In the rows, zero is written as 128.
Each row has a class, written after it, and each block has its own classes.
[109 169 101 123  87 169 156 159 179 159 172 196 131 110  99 161 170  91
 158 141 116 115 176 118 111 108 194  79 126 176 142 130 178 117 108 109
 126]	dage
[124 181 106 120 105 159 175 142 176 130 137 190 153 108 106 174 133 101
 136 114 143 117 177 121 138  92 191  75 122 153 146  99 185 110 153 121
 127]	Kubev
[138 163 107 110 109 189 159 134 171 130 149 190 166  99 113 170 124 113
 164 122 139 104 164 138  88  98 185  73 111 155  92 101 173  92 100 119
  92]	nugak
[114 128 116  87 114 160  89 159 136 137 167  94 110 139 117 105 197  75
  63 151 194  97 121 125  62 114 147 139  66 162 160 106 152 115 113 108
 125]	Fev
[138 166 126 111 110 181 176 172 206 133 182 166 132 120 107 129 128 111
 177 118 111 120 122 142 150 120 160  72 111 138 108 110 144 117 136 127
 127]	mene
[113 102 114  99 155 105  90 171 115 143 150 135 127 119 111 146 181  86
  44 127 186 128 133 111  68 136 138 169  88 174 171 114 142 157 114 126
 129]	Fev
[108 122 109 120 125 147  95 147  96 148 192 127 130 117  99 122 166  96
  77 125 154 103 137 122  86 148 162 153 111 159 160 141 125 143 126 108
 135]	vufiz
[110 170 122 111 106 180 158 164 160 139 126 201 126 114 119 129 116  85
 129 112 120 114 172 132 111  93 178  79  87 181 107  91 169 116  99 153
 119]	Fev
[ 96 142 112 117 104 158 101 148 104 108 173 107 166 125  92 133 207  92
  72 117 191 118  76 164  56 150 137 144 113 168 144  93 146 118 117 101
 126]	nugak
[113 158 113 112  91 145 170 151 188 111 144 189 153 113 106 176 139  87
 169 116 143 123 148 109 126  92 163  79  98 166 123 110 196 115 114 109
 120]	dage
[123 167 116 126 124 156 173 148 187 144 160 184 147 106 101 171 121  81
 131 118 100 132 140 106 119 102 185  74 137 114 140 142 153 129 153 128
 120]	mene
[116 137 103 125 115 151 114 152 159 120 166 115 152 120 108 131 189  98
  74 136 183 123  86 121 120 141 137 104  87 149 162 125 112 139 133 121
 162]	lanid
[101 124 111  98 140 154 113 181 139 119 155 101 114 125 113 111 174  90
  58 146 173 107  77 120 106 156 140 111  85 141 163 127 108 125 121 141
 147]	lanid
[121 151 127 117  97 151 154 142 196 159 126 194 173  88 114 132 141 122
 144 117 113 138 196 120 147  76 196  57 104 161 122 114 164 108 126 151
 131]	dage
[127 154 100 104  99 170 204 137 184 125 163 185 163 113 108 156 143 107
 163 126 149 142 193 134 111  72 207  82  95 163 111 117 179 126 144 113
 117]	Kubev
[119 158 127 106  98 161 146 163 204 141 154 178 151 111 111 115 138  96
 129 134 136 117 183 131 115 104 180  64  83 157 136  98 163 115  97 154
 113]	Fev
[ 99 141 104 121 105 157 113 164 108  90 162 107 123 126 110 122 197 109
  81 129 189 129  86 129  87 125 141 135  95 153 145 106 115 140 117 106
 145]	lanid
[118 121 111  98 126 165 111 165 104 130 143 111 111 152 120 101 180 112
  59 122 153  90  69 156  84 134 132 142 119 146 163  95 150 136 118 118
 136]	Lup
[118 132 114 123 117 131 118 157 147 130 158 134 161 117 102 158 176 109
  72 145 174 113 129 132 122 159 143 120 105 158 169 132 127 137 136 132
 158]	Kubev
[113 139 113  82 127 143 113 164 145 145 146 122 134 128  99 187 214  95
  90 138 190 107  86 147  76 152 141 124 104 157 145 110 143  95 108 108
 120]	nugak
[124 145 111 107 114 148 155 139 166 115 154 194 150  98 124 160  96  98
 182 106 138 127 158 118 136  83 200 110  93 147 115 118 167 134 136 105
 116]	mene
[120 156 102 110 123 154 176 131 175 148 154 199 172 102 109 140 127  72
 166 132 142 120 181 130  75 100 192  91 115 150 115 145 167 128  92 111
  99]	nugak
[108 162 111 126  93 175 176 134 171 139 196 185 171 109 108 134 143  80
 129 109 115 150 135 146 121  89 204  79  94 172 114 118 145 148 130 146
 139]	Fev
[112 122 108  96 126 138 128 172 124 105 155 120 152 117  96 129 208  96
  60 142 187  90 120 124  96 137 119 129  82 154 155 109 150 128 120 133
 133]	Kubev
[128 151 107 114 105 150 171 150 167 113 178 203 165 113  96 145 103  81
 148 133 158 138 195 108 103 113 194 110 106 180 116 135 167 145 142 119
 130]	Kubev
[100 131 106  95  79 125  79 159  84 138 162 114 130 103 113  93 203 125
  85 123 204 107 122 152  83 152 107 146  85 189 141 106 148 117  65 118
 125]	nugak
[107 105 111 108 147 128 113 168 126 113 165 110 164 134  98 144 211 112
  66 138 165 108 113 124  69 137 138 125 100 124 167 106 129 123 101  84
 123]	vufiz
[101 115 104 104 118 125  82 154 107 134 170 107 139 105 128 110 186 110
  54 117 182 125 142 131  83 113 164 164  77 181 168 111 142 146 118 101
 129]	Fev
[112 119 118 100 127 110 109 155 118 113 125 137 144 120 115 147 149 115
  60 142 209  95 126 130  65 132 148 162 112 145 160  91 160 146 105 122
 124]	Kubev
[111 124 115 101 102 115 101 150  99 146 153 100 123 131 106  77 212 116
  62 135 165 144 124 103  60 104 118 133 106 132 147 112 153 123 111 104
 132]	mene
[124 166 113 100  77 167 195 132 159 136 175 177 134 133 113 111 128  85
 148 100 117 143 102 140 129  77 181  76 106 148 121 128 165 126 157 109
 139]	Lup
[117 173 106 129  90 166 160 142 205 117 152 176 159 128 113 145 102 100
 168 117 120 109 138 129 140 123 175  72 106 141 128 126 175 116 128  93
 131]	mene
[ 98 138 119  91 159 133 108 194 130 127 135 102 105 121 100 133 214 107
  35 137 174  94 125 113  77 139 154 143  95 145 174 116 137 124  91 162
 121]	Fev
[115 159 127 117  77 184 177 151 202 143 163 193 161 114 116 136 107 113
 150 119 108 129 123 157 126  87 197  62 117 150  94 104 156 124 136 134
 126]	dage
[129 166 113 116 133 157 177 176 193 117 196 185 150 115  86 138 132  84
 161 117 118 138 157 101 101 113 190  99 136 142 129 118 168 132 140  98
 111]	mene
[128 153 125 119  85 145 163 122 159 133 154 181 155 101 119 122 109  94
 155 109 118 131 156 123 116 101 173  80 116 161 145 125 176 120 118 116
 125]	Lup
[149 178  88 113  90 176 131 141 189 134 156 198 162 111 117 133 111 111
 179 116 168 103 207 129 144  92 183  93 104 161 112 124 168 127 121 108
 108]	nugak
[131 168 107 107 109 140 177 128 171 129 172 166 138 104 126 140 137  87
 142 115 146  99 125 106  99  76 152  96  92 146 114 110 183 130  93 112
 110]	Fev
[131 159 103 104 105 169 187 129 204 135 153 172 148 121 113 179 115 109
 157 117 121 112 108 127 138  99 185  79  89 127  93 151 155 123 145 117
 133]	mene
[128 153 114 111 122 138 115 172 136 121 170 111 121 102 111 172 218 122
  52 125 177  99  90 115 100 101 124 112  92 126 170  91 136 118 107 131
 124]	Fev
[132 162 110  92  87 160 176 158 192 160 172 188 136  92 125 135 130 121
 129 100 142 139 176 136 124  61 189  80  82 173 104 104 161 140 121 143
 107]	Fev
[104 157 110 118  80 183 186 144 183 106 175 199 160 101  88 150 115  75
 147  99 148 151 127 134 118 117 186  59  85 185 111  91 175 132 132 160
 125]	lanid
[124 154 100 137 105 168 156 119 162 135 187 188 158 103 115 110 124  86
 175 123 125 155 147 107 152 108 189  57  97 173 129 117 146 123 127 132
 162]	lanid
[105 125 106 102 130 127  95 187 133 108 148 110 144 139 104 124 221 117
  41 146 172 115 127 115  79 128 139 127  78 140 165 109 131 123 100 113
 131]	Fev
[108 116 131 101 134 152 123 160 154 145 165 117 138 123 108 121 192  91
  80 163 149  81  69 139  75 133 149 120 108 129 145 117 135 124 101 137
 135]	dage
[116 137 120 101 102 127  80 140  88 111 130  90 116 119 120  96 191 100
  80 121 175  94 140 101  82 127 122 165 104 178 173 128 164 111 108  84
 130]	Lup
[ 99 166 122 123  92 174 171 151 174 118 166 179 147 118 100 116  90  79
 146 110 105 138 143 131 112 109 197  76 111 135 127 123 169 116 148 120
 118]	mene
[ 96 132 100 100 105 117 109 165 165 144 155 117 148 134 110 118 184 125
  70 135 169 104 115 122  87 156 147 138 135 177 153 120 174 149  78 121
 134]	dage
[103 120 107  89 116 133  98 161 100 122 182 108 101 115 105 133 204 122
  74 121 194 118 115 124  98 131 149 149  80 170 163  92 164 140  81 179
 124]	Fev
[108 141 123  89 108 112 127 147 103 110 122 131 120 125 110 137 153 106
  63  88 186 112  84 129  64 113 150 179 117 164 150 105 171 144 134  90
 121]	Lup
[121 148 115 114  92 144 173 110 172 134 153 179 195  97 115 140 152  89
 178 125 134 127 130 146 128 102 146  56  81 138 102 132 151 103  94 125
 123]	nugak
[ 76 133  96 113 112 128 121 139  93 124 183 107 115 129 126 134 182  80
  76 135 163 123  84 134  63 120 172 152  89 153 170 138 144 139 100  82
 137]	Fev
[115 150  99 104 100 165 165 147 171 124 180 198 162  98 116 163 133  90
 164 117 123  99 127 116 125  96 188  88 103 184 101 108 186 122 109 109
 125]	dage
[104 137  93 115 103 141  98 183 104 121 175 116 108 132 115 136 166 116
  60 116 178 133 102 127  78 125 143 154 121 149 169 117 147 154 131  81
 131]	mene
[115 154 119  93 106 144 188 126 198 140 121 170 140 129 114 135  92  70
 139 121 177 110 165 135 103 106 175 105 103 154 134 113 210 134 137 135
 110]	Kubev
[116 163 117 109  92 142 183 143 190 144 153 172 158 100 118 117 153 109
 164 106 132 145 167 115 133  72 174  75 111 172 116 114 184 124 106 128
 127]	dage
[125 158 119 130  91 179 154 131 186 139 170 157 177 125 114 126 140 117
 159 119 109 121 167 138 126 105 168  51 114 147 119  99 154  97 113  96
 123]	vufiz
[102 120 115  99 141  99 104 141  86 115 148 112 119 126 112 109 187  88
  62 135 178 105 113 101  42 114 138 190  98 138 138 124 146 154  91 117
 115]	Fev
[121 145  79 114 131 159 115 159 138 127 160 125 132 133 110 131 211 113
  88 125 186 142 143 108  97 106 174 137 119 171 151 108 137 156 133 100
 142]	lanid
[119 123 115  94 102 139 104 178 150 148 153 119 116 135 110 117 183 118
  74 133 170 123 111 144 108 119 129 129  99 120 155 112 132 144 138 123
 127]	mene
[119 170 121 120  94 168 165 134 151 153 148 190 131 107 108 147 106  68
 133  91 143 122 184 117 100  75 168  90 112 162 126 117 174 132 134 117
 108]	vufiz
[110 131 109  93 137 151 101 140 110 136 139  99 141 122  97 155 237 111
  77 132 183  91  94 145  72 142 138 140 116 142 144  98 151 106  94 148
 112]	nugak
[114 143  92 117 109 167 101 174 123 114 180 122 135 114 100 123 213 113
  51 121 182 109  72 123 123 135 132  99  94 160 161  77 128 130 125 137
 157]	lanid
[130 134 117  99 109 181 141 156 140 137 164 180 124 128 111 118 121 113
 156 126 146 108 182 126  90 101 167  91 101 162 106  79 172 120  77 136
 104]	vufiz
[ 85 122 112 102 108 134 127 159 136 131 152 124 143 133 105 143 198  93
  69 144 165 115  78 133  67 132 147 122 109 158 149 116 162 134  85 128
 140]	dage
[110 117 118 108 116 118 104 138  98 128 165 109 124 124 120 124 205 103
  87 136 181 117 108 133  49 122 128 182  91 170 127 113 135 156  82 105
 127]	Fev

A new block, with new classes.
[133  93 144 107 124 129 128  96 129 122 130 157 130 106 115  92 136 213
 141 129 105 109  95 117 121 134 132 105 130 129 124 109 136 146 161 169
 187]	gezar
[121 126 123 147 137 159 139 107 113 187 140 173 105 165 120  87  47 177
 139 120  88  76 111 181 144 111 185 119 130 193 109 149 142 101 118  34
 190]	gezar
[ 93 111 113 130 120 144 118 161 176 138 152 140  82 155 125 158 116 126
  99 142 132  95 132 161 143 127  97 112 142 159 113 134 216 127 137 143
 117]	kas
[115 103 145 103 106 167 152 151 147 111 149 101  93  91 156 147 148 163
 139 155 137 119  88 149  60 101 100 118 183  92  66  98 124 158  94 174
 190]	gibo
[119 172 125 162 110 139 144 149 127  97 154 142 138 102 166 120 104 132
  81 107 142 112 116 112 112  85 155 124 119  99  86 117  85 138 107  93
 164]	gibo
[109 135 134 139  77 123 128 105  92  80  86 135 100 111 118 119 132 136
 149 144 104  93 159 168 165 135 190 142 104 139 150 145 145 178 116 121
  98]	nozug
[101 183 116 106 123  84 145 181 124 110 100 134  72 112 101 165 154  90
 178 155 125  72 102 141 106 153 135 150 116 132 117 174 148 115 117  83
 140]	Navi
[142 113 119 165 121 141  96 188 147 126 124 160 162 102 161 132 177 165
  99 145 109 141  79 118  36 159 154  87 110 110  99  91 178  85 131 112
 222]	kas
[130 167 159  95 163 172 127 160 140 142 158 124  71 185  68 124 166  91
 137 153  91 108 131 123 153 128 111  99 149 135 155 119 183  85 149 133
 101]	zitel
[109 166 145 122 133 161 121 160 190 134 100 182 145  84  88 103 124 159
 111 156 104 115 141 110 160 147  91 126  77 110 100 138 137 159 193 150
  95]	zitel
[144 103 135 147 170 112 121 121 127 122 162  95 122 128 161 102 125 177
  93 154 158 125 165 120 159 114 138 126  95 134 129 120 169 126 138 166
 131]	dun
[141 185 115 153 103 154 128 165  99 107 139 103 102 103 148 148 138  85
 198 131 106 107 139 144  87 138 166  60  54 142  93 124 189  92 113  94
 118]	kas
[136 127  72 125 121  55 106  78 149 127 119 114 144 130 157 114 130 107
  96  67 143  87  86 125 156 137 140 140 134 170 157 125 141  99  93 164
  80]	fata
[144  87 153 182 134 159 138 122 120 140 127 150 142 133 134 124  95 136
 129 104 131 115 174 146 114  89 152 123 128 118  81 109 112  72 138 122
 124]	gibo
[139 137 117 101  95 147 128  86 124  96 135 156 150 145 120  61  79 156
 101  76 112 130 108 148 145 124  83  96 148 113 127 109 122 141 124 195
 146]	dibu
[117 144 143 176 139 149 144 178 125 116 127 150 105 138 142 114 151 134
 115 114 128 104 104 153 131 105 119 111 105 136  94 130 177  73 131 117
 208]	Navi
[112 125 126  78 155 110 150 102 120 100 164 103  80 152 133 122 116 170
 104 135 143 106 146 116 172 109 132 114 146 129 139 122 185 139  96 142
 164]	dun
[ 94 129 117 118 115 126 123 104 130  67 133 124  77  85 184 141 105 132
  56 145 105 136  51 154  73  72 143 117 122  98  97 144  58 182 133  71
 155]	dibu
[111 102 141 158 137 122 129 153 135  82 115 109 112 110 155 179 123 167
 137 106 129 128 127 159 117 114 124 127 119 132  89 126 111  92 161  98
 136]	Navi
[132 137 118 120 114 100 119 178 145 139 211  91 102 115 166 100 118 198
 156 121 168 155 120 138 112 161 100 117 118 145  68 103 182 139 122 170
 228]	kas
[128 141 126 114 104 138 155 147 133 131 166 120 110 135 162  99  86 156
 113 113 111  87 142 133 150 167 139  97 147 180 135  86 131 118 104 166
  91]	gezar
[ 96 166 152  89 153 103 172 162 145  92 132  97  88 158 104 158 181 177
 144 104 149  56  95 126 177  90  96 133 148 142 128 112 205  99 122 165
 161]	Navi
[137 107 175 129 116 110 118 115 156 115 130 145 131 140 139  99 149 163
 113 145 135 129 116 170 124 130 142 153 126 128 121  92 131 183 167 152
  91]	kas
[119 108 159 135 119 150 146 106 134 124 137 157 115 115 144  91 132 143
 109 136 116 132 115  99 120 114 141  94  85 134 130  99 130 155 153 113
 116]	gezar
[101 167 107 123 126 114 105 166 120 125 169 132 167 142  75 174 123 119
 138 136 169 129 149  72 179  97 154 174 160 128 180 121 195 127 123 128
 112]	gibo
[126  79 130 156 125 155 126 116 134 145 116 147 142 130 135 122 151 151
 114 154 113 121 133 126 129 137 159 111 118 141 117 113 151 146 137 116
 129]	gezar
[124 116 151 114 112 124 156 124 119  81 139 197 103 109 139 104 124 113
  90 105  78  89  84  99 115 125 160 104 166 136 157  83  65 111 111 167
 170]	nozug
[123 113 155 137 103 147 133 141 118  69 125 148 148 100 148 127 108 186
 109 110 103 107 108 121 145 136 124 110 153 147 175  94 100 114 142 183
 146]	nozug
[133 110 145 125 150 122 124  88  94 120 116 128 113 136 153 116 155 145
 146 120 111 106 132 134 179 128 176 117 102 138 108 103 143  68 138  98
 148]	zitel
[177 137 172 138 172  99 161 169 150 117 138 115 174 142  80 141 176 167
 112 146 126 127 186  89 108 149 135 148 164  88  97 100  22 166 154 139
  97]	Gon
[141  88 142 104 111  90  86 124 150 119 152 137 121 162 112 123 138 194
 132 143 144 120 139 140 137 166 127 147 133 138 154 104 163 143 180 187
 113]	kas
[111 193 142 154 133  95 136 167 137 123 155 151  61 165 141  72 124  30
  82 133 149  89 107 166  95 139 130 166 154 114 136 152 193  98 106 136
 145]	fata
[124 197 127 148 163 162 137 117 154  89 162 151 152 102 130 136  93  62
 164  99 106 132  90 133 116  60 176 121 130  95  69 107 156 138 118  53
 113]	fata
[138  83 137  85 137  97 101 118 121 121 145  92 122 148 101 141 139 225
 152 152 126 119  85 138 163 133 126 143 151 166 173  98 126 110 163 167
 114]	dibu
[148 138 113  93 125 136 114 121 127 100 150 133 156 142 131 108 123 173
  82 114 115 136 135  74  98 117 159 126 146  99 170 114 136 174  95 145
 179]	nozug
[118 114 133 106 122 142 117 129 118  98 152 106 103 164 133 134 117 179
  99 135 123  94  96 151 148 102 107 119 161 146 166 108 153 108 139 197
 142]	dibu
[109  88 117 101 112 122 130 133 127 167 144 101  50 163 148  91 146 159
  68 190 160 149 181 112 130 176 112 125 101 143 143 165 210 180 104 110
 153]	gezar
[121 107 166 142 161 147 135 128 133 116 157 144  81 139 134 147 134  91
 127 174 131 152 151 121 102  81 177 159 121 110 113 124 156 155 137 111
 143]	fata
[ 99  99 126  96 144 183 151 144 176 171 121 134  87 119  93 143 115 171
 116 185 115  97 197 109 139 113 106 107 103 148 115 154 237 179 138 166
  95]	gezar
[141 219 159 135  81  88 143 179  95  97 146 106  93 158 119 119 124 178
 140 105 125  86 118 132  90 155 135 119  83 163 172 144  50 143 147 133
 165]	kas
[121  94 119  93 131 125 150 144 163 142 144 112  73 179 123 150 132 183
 144  99 133  84 145 122 123 116 121 112 110 149  94  97 174 100 113 147
 145]	Navi
[141 119 163 198 175 143 129 124 139  90 136 148 174 158 123 153 163  74
 123 131 148 130 123  98 140 102 124 145 133  85 110 122 112 112 171 110
 136]	fata
[107 107 152  77 154 128 171 161 146 146 186  79  83 154 152 116 133 183
  75 144 160 138 103  95 136 116  67 110 174 180 184  83 177 120  82 201
 160]	dun
[107 117 104 204  86 156 120 127 117  89 107 131 129 135 154 155 185 121
 136 151 121  69  67 174 158 136 140  76 110 118  76 113 149 102 126  53
 152]	Gon
[115  97 118 158  73 185 143 140 122 148 126 165  70 130 132 103  76 136
 129 121 110 164 154 135 108 152  96  83  76 172 117 155 127 126 109 140
 204]	fata
[148 134 141 160 148 152 127 102 121  69 114 124 169 107 136 113 159 191
  95 121  91 121  57 155 172  86 135  86 120 118  92 107  77 122 154  90
 153]	dibu
[169 135 128 172 156 102 110 132 116 121 126 113 169 117 165  80 167 168
 104 118 123  97  78 139 111 130 176 133 130 121 117 117 134  94 108  99
 193]	nozug
[100 131 145 217 119 130 118 198 139 119 107 131 117  80 137 178 163  74
 131 209 133  81 142 176 102 119 159 162 110 128 114 135 144 138 173 151
  42]	Gon
[101 120  90 187 133  98 105 122 114 104 130 145  29 140 117 143 149  69
 128 120 107  87  82 166 142 133 151  92 110 137  89 186 170  46 133  39
 202]	fata
[127  52 133 121 107 158 113  74 113 102  73 190 171 159 138 154 120 176
  97 129 105 134 184 150 134 130 183 128 147 118 134 109 174 141 124 118
 153]	kas
[120 119 191 165 122 144 160 143 177 125 153 173  73 123 118  99  76 117
 137 106 112 136 140 136  80  98 127 128  85 133  87  98  66 142 181 152
  96]	fata
[139 139 139 137 160 107 118 100 124 104 109 114 144 121 140 136 160 101
 134 141 151 114 119 156 142 119 109 134 121 110 109 164 177 133 152  95
 110]	kas
[110 123 139 113 108 172 118 165 171 122 169 150  82  95 104 177 126 158
 175 229 114 103  93 146 151 128  92 128 104 160 105 149 105 231 189 168
 137]	kas
[143 171 155 152 161 159 161 139 122 146 143 145 152 104 140  68  77 127
 100  96 123 120 149 129  74  47 133 151 134 120 120 150 132 166 103 187
 200]	nozug
[ 95 170 153 185 108 131 166 153 103  89 146 164 106 109 142 141 130  43
 110 163 148 112 177 111 125  85 159 150  93  95 104 137  95 193 141 135
 119]	Gon
[143 146 155 118 100 131 171 172 156 170 158 175  72 163  97  94 124 130
 168 155 111  83 127  78 120 167 154 119  57 179 129  87  88 126 120 148
 130]	fata
[135 110 158  99 143  99 141 100 143 106 125 134 114 143 122 122 136 141
 132 114 128 114 121 122 156 132 144 144 147 145 156  91 148 103 130 150
  83]	fata
[133 108 129 112 122  91 124 161 141 180 138 159  84 174 121  70 152 133
 112 127 134 100  75 161 139 163 116 148 149 189 161 106 182  67 108 160
 156]	Navi
[120 126 140 105 115 150 155 132 159  79 134 210  87 141 118  98 163  68
  86 145 105  94 101  85 165 176  91  77 137 103 129  98 164  95 118 161
 140]	fata
[139 170 144 137 129 137 128 127 148  69 184  90  62 110 122 107 141 169
 158 107 105 128 125 153 155  97 158  88  91 125  76  98 159 148 146 151
 116]	fata
[120 158 105  72  93 113 129  73 118 105 162 157 134 149 108  86  93 171
 101  79 147 100 145 118 184  77 161 152 167 111 141 107 167 178  84 188
 155]	gibo
[111 124 126 120 109 123 132 156 150 123 130  69  69 129 151 136 146 162
  92 136 149 131 134 186  92  99  80 165 145 146 121 167 123 219 118 223
 143]	Navi
[132 109 178 147 143 159 119 135 137 145 124 158 115 155 141  99 141 135
 123 138 113 119 132 127  92 125 150 126  94 106 108  90 131  86 173 121
 142]	zitel
[155 108 142 109 157 143 130  98 133 104 134 141 180 134  91 127  77 144
 147  64  93 156 118 111 119 126 109 102 193 119 142 110  80  97 134  80
 121]	nozug
[147 162 107 134 118  85  81 167 131 169 185 110 133 169 109 120 149 152
 150 137 148 134  83 116 111 145 159 141 101 173 168 119 165 132 137 100
 153]	kas
[105  99 147 121 127 124 142 132 103 140 143  96 114 159 120 129 159 195
 130 148 148 123 148 126 157 128 139 146 160 160 159 118 198 155 120 169
 178]	gezar
[108 129 107  91  77 102 137 126 159 144 127 149 102 148 113 139 102 126
 159 123 126  92 105 167 109 168 115 140 152 156 102 133 119 180 108 127
 127]	kas
[ 95 113 141  95 100 153 142 126 115 103 117 139 169 157 125 223  82 192
 156 124 142 131 191  78 114  93 162 150 112 141 167 109 144 177 134 127
 144]	kas
[123 126 172 183 133 155 150 156 119  99 156 108  78 148 140 149  95 184
 155 163 113 104 194 157  86  97 215 123  71 111  66 104  89 158 152  87
 150]	dun
[104 162 132  99 163 170 168 178 163 121 122 176 173 153  74 155 121 150
 105 101 122 113 125  91 191 102  70 124 179 144 145 122 186 103 114 141
 168]	Navi
